Below are the code and all the weights of a small trained network. Each question names an input and a class and asks about switching units off, where a switched-off unit gives its printed mean instead of its output.

import numpy as np


def w(rows, s, z=0):
    codes = np.array(rows[::2]) - 128.0
    scale = np.full(codes.shape[1], s)
    scale[-1] = z or s
    return codes * scale


def norm(h):
    return h / np.sqrt((h * h).mean(-1, keepdims=True) + 1e-5)


def f(y):
    return np.maximum(y, 0)


def log_softmax(a):
    a = a - a.max(-1, keepdims=True)
    return a - np.log(np.exp(a).sum(-1, keepdims=True))


def net(x, mask):
    res = np.array(x, float).reshape(1, 4) / 4 @ E
    u = 0
    for l in range(3):
        y = f(norm(res) @ A[l][:, :-1].T + A[l][:, -1])
        res = res + np.where(mask[u : u + 10], y, B[l][:, -1]) @ B[l][:, :-1]
        u += 10
    return log_softmax(norm(res)[-1] @ U[:, :-1].T + U[:, -1])


A, B = {}, {}
E = w([
[154,23,129,173,119],'x0',
[211,66,101,205,111],'x1',
[190,210,2,38,145],'x2',
[78,48,123,48,17],'x3',
],0.0043)
A[0] = w([
[190,170,54,67,131,152],'0.n0',
[132,58,214,168,120,89],'0.n1',
[235,132,122,230,144,31],'0.n2',
[3,112,118,124,210,123],'0.n3',
[153,77,121,86,163,3],'0.n4',
[121,235,199,141,165,127],'0.n5',
[217,92,103,228,190,152],'0.n6',
[215,147,140,203,138,26],'0.n7',
[207,95,178,74,94,109],'0.n8',
[74,158,169,80,102,196],'0.n9',
],0.0071,0.0023)
B[0] = w([
[189,100,171,118,222,236],'0.n0',
[187,65,255,177,174,211],'0.n1',
[26,231,59,201,72,219],'0.n2',
[198,167,113,165,55,175],'0.n3',
[113,126,125,108,232,134],'0.n4',
[153,122,61,163,32,213],'0.n5',
[175,225,96,235,119,255],'0.n6',
[110,180,110,230,120,191],'0.n7',
[114,130,44,99,145,162],'0.n8',
[122,91,66,151,103,193],'0.n9',
],0.0056,0.0052)
A[1] = w([
[171,114,113,117,41,120],'1.n0',
[172,128,36,95,103,150],'1.n1',
[96,68,154,137,144,59],'1.n2',
[134,78,222,93,123,2],'1.n3',
[57,196,86,159,128,111],'1.n4',
[99,40,116,33,94,80],'1.n5',
[187,50,66,135,114,140],'1.n6',
[145,92,254,186,145,108],'1.n7',
[183,76,124,167,149,53],'1.n8',
[183,114,176,140,58,201],'1.n9',
],0.0073,0.0038)
B[1] = w([
[55,171,153,150,166,189],'1.n0',
[63,84,207,146,150,252],'1.n1',
[141,125,122,207,142,151],'1.n2',
[163,140,120,100,100,153],'1.n3',
[104,95,65,203,37,213],'1.n4',
[28,100,3,72,196,196],'1.n5',
[93,190,164,119,156,215],'1.n6',
[193,34,115,80,88,229],'1.n7',
[57,157,131,117,133,165],'1.n8',
[109,125,160,34,197,241],'1.n9',
],0.006,0.0043)
A[2] = w([
[216,129,94,192,123,155],'2.n0',
[175,92,102,163,150,41],'2.n1',
[85,173,62,93,68,184],'2.n2',
[138,150,54,63,113,144],'2.n3',
[129,211,78,157,166,254],'2.n4',
[141,94,232,109,107,91],'2.n5',
[172,2,164,185,83,188],'2.n6',
[125,47,204,135,119,122],'2.n7',
[191,108,133,88,173,53],'2.n8',
[107,145,72,107,52,155],'2.n9',
],0.0085,0.0025)
B[2] = w([
[66,133,74,103,136,222],'2.n0',
[33,198,180,128,166,150],'2.n1',
[99,105,213,148,129,187],'2.n2',
[131,106,143,151,220,162],'2.n3',
[209,107,203,108,99,253],'2.n4',
[152,86,6,129,39,168],'2.n5',
[173,124,43,3,99,211],'2.n6',
[216,121,6,56,33,183],'2.n7',
[142,141,199,141,139,148],'2.n8',
[46,59,178,126,150,163],'2.n9',
],0.0063,0.0071)
U = w([
[197,14,22,45,2,151],'0',
[71,94,195,150,85,39],'1',
[166,173,95,230,75,253],'2',
[191,139,199,65,221,94],'3',
[32,68,112,38,216,137],'4',
],0.0075,0.0035)

Each question gives the input, the list of numbers given to net, and the class t.
The units are the neurons (one row each of A and B). Each row of codes is followed by its name. A weight is (code - 128) times the scale printed after its matrix; where a second scale follows, it is the last column's (A, B and U).
mask holds one flag per neuron, layer by layer. A switched-off neuron (its flag False) gives its mean, the last column of its row in B, instead of its output. The means were averaged over made-up inputs and are rounded, as every weight is.
A unit's drop is (log p(t) with every unit on - log p(t) with that unit switched off) / (log p(t) with every unit on - log p(t) with every unit switched off).
The circuit of an input: a set's keep is (log p(t) with only the set's units on - log p(t) with every unit switched off) / (log p(t) with every unit on - log p(t) with every unit switched off). Starting from the 12 units with the biggest drops (on a tie, the unit counted first), units are removed one at a time, each time the one whose removal leaves the highest keep (on an exact tie, the one counted first), for as long as the keep stays at least 0.8.
units of the circuit, in order: the units of the circuit, biggest drop first
unit that matters most: the unit with the biggest drop
k most important neurons: the k neurons with the biggest drops, biggest first
k most important neurons of layer l: the k neurons of layer l with the biggest drops, biggest first
drop when u is switched off: that unit's drop, to one decimal
input [-6,4,-2,4], class 4: 2 most important neurons -> [0.n6, 0.n2]
input [0,-2,-1,7], class 4: unit that matters most -> 1.n5
input [-5,-1,3,-4], class 3: 2 most important neurons -> [0.n2, 0.n0]
input [8,4,1,0], class 2: units of the circuit, in order -> [0.n6, 0.n2]
input [-8,2,4,-4], class 3: 4 most important neurons -> [0.n0, 0.n6, 2.n4, 0.n2]
input [0,-4,1,0], class 1: 3 most important neurons of layer 1 -> [1.n0, 1.n7, 1.n5]
input [8,-1,-3,-3], class 0: 3 most important neurons -> [0.n1, 1.n7, 2.n6]
input [-6,-7,3,-5], class 1: 4 most important neurons of layer 0 -> [0.n5, 0.n1, 0.n6, 0.n9]
input [-1,0,5,3], class 3: 2 most important neurons of layer 0 -> [0.n0, 0.n5]
input [-7,-3,-3,-4], class 1: 3 most important neurons of layer 0 -> [0.n6, 0.n2, 0.n7]
input [4,-1,-8,2], class 0: drop when 0.n6 is switched off -> 0.0
input [3,-4,1,5], class 4: drop when 0.n2 is switched off -> 0.1
input [-5,-3,7,3], class 3: drop when 0.n2 is switched off -> 0.2
input [-1,8,2,5], class 4: unit that matters most -> 1.n1
input [-1,-7,-1,-4], class 1: drop when 0.n6 is switched off -> 0.2
